Look-ups in named tables: a row name and a column name give one cell, copied from the table.

Beve =
fields: Tegoro, Katove, Ref, Mal, Seme
Kifofab: [116, 128, 160, 23, 85]
Lavilus: [143, 93, 84, 143, 244]
Keb: [138, 90, 143, 181, 185]
Kes: [143, 126, 160, 143, 81]
Niku: [155, 88, 76, 143, 143]
Dof: [143, 91, 66, 143, 143]
Mafo: [142, 165, 143, 218, 177]
Mozabe: [126, 81, 199, 160, 190]
Besu: [118, 129, 160, 19, 83]
Fif: [129, 77, 143, 147, 185]

What is the Katove of Mozabe in Beve? 81
What is the Mal of Keb in Beve? 181
What is the Ref of Keb in Beve? 143
What is the Seme of Mozabe in Beve? 190
What is the Ref of Besu in Beve? 160
What is the Seme of Besu in Beve? 83

Zak =
         Zifamaf  Feb  Dem  Lebun  Vil  Sen  Digovik  Fug
Nutu         131  252  123    140  139  195      157  225
Lateno       133  174   97    139  132  159      157  148
Riv          146   42  177    140  144   81      121   67
Runa         144   83  185    140  145  102      124  106
Zipa         145   49  145    141  134   84      127   52
Silefur      145   52  167    141  146   82      121   67
Difi         135  101  110    140  135  109      143   80
Lun          149   72  189    141  143   99      118  100
Biri         149   64  138    142  130   97      126   66
Bugazo       142  172  163    140  148  161      139  187
Figiv        145  152   97    141  138  159      148  144
Vulob        139  124   99    140  135  134      148  109

What is the Feb of Biri in Zak?
64
What is the Fug of Lateno in Zak?
148
What is the Zifamaf of Nutu in Zak?
131
What is the Digovik of Silefur in Zak?
121
What is the Zifamaf of Vulob in Zak?
139
What is the Digovik of Lateno in Zak?
157
What is the Digovik of Vulob in Zak?
148
What is the Lebun of Zipa in Zak?
141
What is the Fug of Vulob in Zak?
109
What is the Feb of Zipa in Zak?
49
What is the Vil of Nutu in Zak?
139
What is the Vil of Zipa in Zak?
134
What is the Sen of Zipa in Zak?
84
What is the Digovik of Zipa in Zak?
127
What is the Fug of Figiv in Zak?
144
What is the Feb of Bugazo in Zak?
172
What is the Fug of Zipa in Zak?
52
What is the Sen of Riv in Zak?
81
What is the Dem of Difi in Zak?
110

Bugibov:
,Mapo,Torezat,Por,Bil,Buk,Baze,Nuvobi
Vadan,219,158,138,171,66,94,171
Puzisu,182,96,186,167,89,199,207
Doto,84,193,142,82,68,195,148
Gapi,147,193,170,212,105,72,205
Sudobu,135,133,68,179,146,208,184
Zuz,211,152,173,118,212,93,138
Zoker,211,114,85,159,75,228,63
Vimurud,67,155,198,228,70,195,107
Midasev,175,86,74,157,123,187,214
Gotuka,152,175,157,101,132,148,194
Sira,219,214,222,180,165,145,93
Zesege,132,65,228,208,204,200,65
Vasekig,170,114,192,87,197,128,133
Zegidi,209,182,137,202,172,149,172

Puzisu, Buk => 89
Vadan, Bil => 171
Vadan, Nuvobi => 171
Sira, Por => 222
Doto, Baze => 195
Vasekig, Baze => 128
Midasev, Mapo => 175
Gotuka, Por => 157
Zuz, Nuvobi => 138
Vimurud, Baze => 195
Midasev, Torezat => 86
Zoker, Por => 85
Gapi, Nuvobi => 205
Which row has the largest Buk? Zuz

Tok =
         Zeguvot  Zisutis  Nir  Gozana  Gonu  Ravig
Begibe       210      119  130     214   176    142
Vedumap      201      162  115     208   176    228
Pefin        114      114  104     165   100    200
Gosus         41       99  104     106    51    175
Zipot        117       80    7     191   185     53

What is the Gozana of Begibe in Tok? 214
What is the Zisutis of Begibe in Tok? 119
What is the Zeguvot of Begibe in Tok? 210
What is the Nir of Zipot in Tok? 7
What is the Zisutis of Vedumap in Tok? 162
What is the Zisutis of Zipot in Tok? 80
What is the Zeguvot of Pefin in Tok? 114
What is the Zeguvot of Vedumap in Tok? 201
What is the Nir of Vedumap in Tok? 115
What is the Gozana of Vedumap in Tok? 208
What is the Zeguvot of Zipot in Tok? 117
What is the Zisutis of Gosus in Tok? 99
What is the Gonu of Pefin in Tok? 100
What is the Nir of Gosus in Tok? 104
What is the Gozana of Zipot in Tok? 191
Row with the largest Gonu: Zipot

Bogagi.tsv
	Temo	Girud	Lavepul	Ledo	Vef	Kulumi
Nomono	2.371	-5.344	2.844	2.018	1.473	-3.032
Lobune	1.163	-7.899	-3.150	-5.074	-3.999	0.991
Digik	-2.117	-7.859	2.241	1.543	-6.320	7.764

What is the Lavepul of Nomono in Bogagi?
2.844
What is the Vef of Lobune in Bogagi?
-3.999
What is the Girud of Lobune in Bogagi?
-7.899
What is the Lavepul of Digik in Bogagi?
2.241
What is the Girud of Digik in Bogagi?
-7.859
What is the Temo of Lobune in Bogagi?
1.163
What is the Ledo of Nomono in Bogagi?
2.018
What is the Vef of Digik in Bogagi?
-6.320
What is the Lavepul of Lobune in Bogagi?
-3.150
What is the Temo of Digik in Bogagi?
-2.117
What is the Kulumi of Lobune in Bogagi?
0.991
What is the Vef of Nomono in Bogagi?
1.473

Lokag:
|  | Kon | Samopiz |
|---|---|---|
| Buge | 0.687 | 2.804 |
| Sar | 5.794 | 4.897 |
| Muv | 4.118 | 9.461 |
| Zomuzo | 7.618 | 3.645 |
| Veruges | 6.999 | 7.150 |
| Pip | 2.792 | 6.317 |
| Dop | 2.031 | 6.005 |

What is the Samopiz of Buge in Lokag? 2.804
What is the Kon of Pip in Lokag? 2.792
What is the Kon of Buge in Lokag? 0.687
What is the Samopiz of Muv in Lokag? 9.461
What is the Kon of Zomuzo in Lokag? 7.618
What is the Samopiz of Sar in Lokag? 4.897
What is the Samopiz of Veruges in Lokag? 7.150
What is the Kon of Muv in Lokag? 4.118
What is the Kon of Sar in Lokag? 5.794
What is the Samopiz of Dop in Lokag? 6.005
What is the Samopiz of Zomuzo in Lokag? 3.645
What is the Kon of Dop in Lokag? 2.031
What is the Kon of Veruges in Lokag? 6.999
What is the Samopiz of Pip in Lokag? 6.317
Row with the largest Kon: Zomuzo

Table Bif
	Deput	Nosoz	Dezosiz
Rifak	-24.931	30.653	57.047
Vuk	-32.220	25.721	28.649
Subi	-29.608	6.252	-40.122
Zom	-63.255	-20.935	-11.243
Bigoda	6.403	21.093	-34.605
Medu	-83.568	-0.882	-16.205
Zirivuf	-18.531	-29.644	-5.602

Nosoz of Vuk = 25.721
Deput of Vuk = -32.220
Deput of Subi = -29.608
Nosoz of Bigoda = 21.093
Nosoz of Zirivuf = -29.644
Dezosiz of Bigoda = -34.605
Deput of Medu = -83.568
Dezosiz of Subi = -40.122
Deput of Zom = -63.255
Dezosiz of Medu = -16.205
Dezosiz of Vuk = 28.649
Nosoz of Medu = -0.882
Deput of Bigoda = 6.403
Nosoz of Rifak = 30.653
Deput of Rifak = -24.931
Deput of Zirivuf = -18.531
Dezosiz of Zirivuf = -5.602

Table Bitu
,Tated,Sutadez
Sinel,697,5349
Folarep,2977,2889
Lelunir,6386,6286
Nev,5236,2899
Gafur,2294,7846
Geri,2103,9481
Mosipek,8301,4573
Dadubu,2720,7568
Lobunu,4274,6427

What is the Tated of Sinel in Bitu? 697
What is the Sutadez of Nev in Bitu? 2899
What is the Sutadez of Gafur in Bitu? 7846
What is the Sutadez of Lelunir in Bitu? 6286
What is the Sutadez of Geri in Bitu? 9481
What is the Tated of Gafur in Bitu? 2294
What is the Tated of Mosipek in Bitu? 8301
What is the Tated of Lelunir in Bitu? 6386
What is the Tated of Folarep in Bitu? 2977
What is the Sutadez of Dadubu in Bitu? 7568
What is the Tated of Geri in Bitu? 2103
What is the Sutadez of Folarep in Bitu? 2889
What is the Sutadez of Mosipek in Bitu? 4573
What is the Tated of Dadubu in Bitu? 2720
What is the Sutadez of Lobunu in Bitu? 6427
What is the Tated of Lobunu in Bitu? 4274

